Here is a tiny trained network, its code and every weight. The questions are about switching its units off for an input and a class, where a switched-off unit gives its printed mean instead of its output.

import numpy as np


def w(rows, s, z=0):
    codes = np.array(rows[::2]) - 128.0
    scale = np.full(codes.shape[1], s)
    scale[-1] = z or s
    return codes * scale


def f(y):
    return y / 2 * (1 + np.tanh(0.7978845608 * (y + 0.044715 * y**3)))


def log_softmax(a):
    a = a - a.max(-1, keepdims=True)
    return a - np.log(np.exp(a).sum(-1, keepdims=True))


def net(x, mask):
    res = np.array(x, float).reshape(1, 7) / 4 @ E
    y = f(res @ A[0][:, :-1].T + A[0][:, -1])
    res = res + np.where(mask, y, B[0][:, -1]) @ B[0][:, :-1]
    return log_softmax(res[-1] @ U[:, :-1].T + U[:, -1])


A, B = {}, {}
E = w([
[65,215,222,95,145,133],'x0',
[149,199,85,227,223,74],'x1',
[130,104,152,122,146,115],'x2',
[129,146,106,121,125,137],'x3',
[2,109,67,150,160,144],'x4',
[129,116,142,126,136,121],'x5',
[130,110,149,126,142,120],'x6',
],0.013)
A[0] = w([
[156,186,179,136,120,130,113],'N0',
[252,127,93,169,140,71,156],'N1',
[69,126,107,207,194,136,82],'N2',
[91,142,149,108,126,98,116],'N3',
[176,103,127,182,137,169,158],'N4',
[88,141,140,115,119,125,108],'N5',
[103,141,102,162,170,110,83],'N6',
[104,198,189,118,137,131,141],'N7',
[68,156,146,114,119,115,79],'N8',
[195,128,170,83,57,154,206],'N9',
[90,127,103,147,150,97,69],'N10',
[120,59,94,151,114,129,155],'N11',
[106,133,120,166,151,112,97],'N12',
[114,138,107,124,149,92,105],'N13',
[126,193,163,134,175,113,99],'N14',
[188,130,164,78,58,124,208],'N15',
[241,196,152,176,166,108,119],'N16',
[57,75,102,86,108,154,126],'N17',
[130,138,169,144,111,125,112],'N18',
[109,95,99,114,113,99,128],'N19',
[178,80,75,145,129,113,193],'N20',
[179,122,142,94,92,145,116],'N21',
[102,89,80,103,97,79,111],'N22',
[165,110,106,153,143,128,122],'N23',
[174,49,63,157,121,142,254],'N24',
[56,190,190,84,132,129,126],'N25',
[77,138,90,159,168,90,62],'N26',
[21,93,143,101,94,166,143],'N27',
],0.017,0.0088)
B[0] = w([
[151,139,132,175,155,180,181],'N0',
[35,138,126,163,102,55,254],'N1',
[168,144,144,41,124,97,217],'N2',
[123,176,114,127,106,137,162],'N3',
[84,106,138,126,137,89,176],'N4',
[94,137,127,111,137,124,160],'N5',
[157,149,155,93,127,98,181],'N6',
[149,180,144,162,164,157,214],'N7',
[82,150,142,106,133,118,175],'N8',
[174,145,163,42,142,76,240],'N9',
[150,128,145,97,126,115,162],'N10',
[159,76,109,145,112,159,190],'N11',
[154,154,129,102,130,105,165],'N12',
[140,141,147,120,131,113,150],'N13',
[164,144,150,182,137,158,196],'N14',
[182,172,154,57,116,91,233],'N15',
[83,121,108,245,130,153,243],'N16',
[99,76,96,168,129,180,212],'N17',
[138,163,122,139,133,131,147],'N18',
[141,105,119,150,110,149,156],'N19',
[96,118,94,90,82,83,212],'N20',
[134,118,133,97,133,89,183],'N21',
[141,85,116,152,132,147,166],'N22',
[84,120,147,118,137,89,167],'N23',
[128,3,84,89,96,122,246],'N24',
[57,210,149,108,108,129,236],'N25',
[152,130,166,63,126,96,190],'N26',
[34,141,89,102,129,176,240],'N27',
],0.034,0.021)
U = w([
[249,76,135,32,47,43,155],'0',
[23,146,105,131,52,122,245],'1',
[230,220,200,42,141,137,113],'2',
[205,175,168,254,155,152,2],'3',
[171,41,35,94,75,246,66],'4',
],0.0066,0.0029)

Each question gives the input, the list of numbers given to net, and the class t.
The units are the neurons (one row each of A and B). Each row of codes is followed by its name. A weight is (code - 128) times the scale printed after its matrix; where a second scale follows, it is the last column's (A, B and U).
mask holds one flag per neuron, in row order. A switched-off neuron (its flag False) gives its mean, the last column of its row in B, instead of its output. The means were averaged over made-up inputs and are rounded, as every weight is.
A unit's drop is (log p(t) with every unit on - log p(t) with that unit switched off) / (log p(t) with every unit on - log p(t) with every unit switched off).
The circuit of an input: a set's keep is (log p(t) with only the set's units on - log p(t) with every unit switched off) / (log p(t) with every unit on - log p(t) with every unit switched off). Starting from the 12 units with the biggest drops (on a tie, the unit counted first), units are removed one at a time, each time the one whose removal leaves the highest keep (on an exact tie, the one counted first), for as long as the keep stays at least 0.8.
units of the circuit, in order: the units of the circuit, biggest drop first
most important unit: the unit with the biggest drop
k most important neurons: the k neurons with the biggest drops, biggest first
drop when u is switched off: that unit's drop, to one decimal
input [-2,-3,-3,1,0,4,-1], class 0: most important unit -> N16
input [0,-4,-2,-1,6,3,4], class 4: units of the circuit, in order -> (N1 N17)
input [2,0,5,5,0,1,-3], class 2: 2 most important neurons -> (N16 N1)
input [3,2,-2,1,0,-8,-1], class 3: 2 most important neurons -> (N9 N15)
input [1,-3,-6,5,0,-5,0], class 2: 2 most important neurons -> (N1 N24)
input [-3,8,-3,-1,1,5,5], class 0: 4 most important neurons -> (N2 N27 N26 N25)
input [5,1,2,2,4,-5,4], class 2: 2 most important neurons -> (N1 N16)
input [-5,8,4,-1,1,-1,-1], class 0: 3 most important neurons -> (N2 N27 N26)
input [-8,-2,-3,3,0,-8,3], class 0: 2 most important neurons -> (N27 N16)
input [1,7,5,-4,0,0,1], class 3: 2 most important neurons -> (N16 N9)
input [0,-3,8,-5,2,-2,-6], class 4: drop when N1 is switched off -> 0.4
input [-2,-4,-6,-2,7,7,-7], class 4: drop when N2 is switched off -> 0.0
input [1,3,0,-2,8,5,4], class 2: drop when N24 is switched off -> 0.3
input [1,2,-4,6,-5,-5,-6], class 3: most important unit -> N27
input [0,-4,7,-2,-8,-4,-3], class 0: drop when N25 is switched off -> 0.1
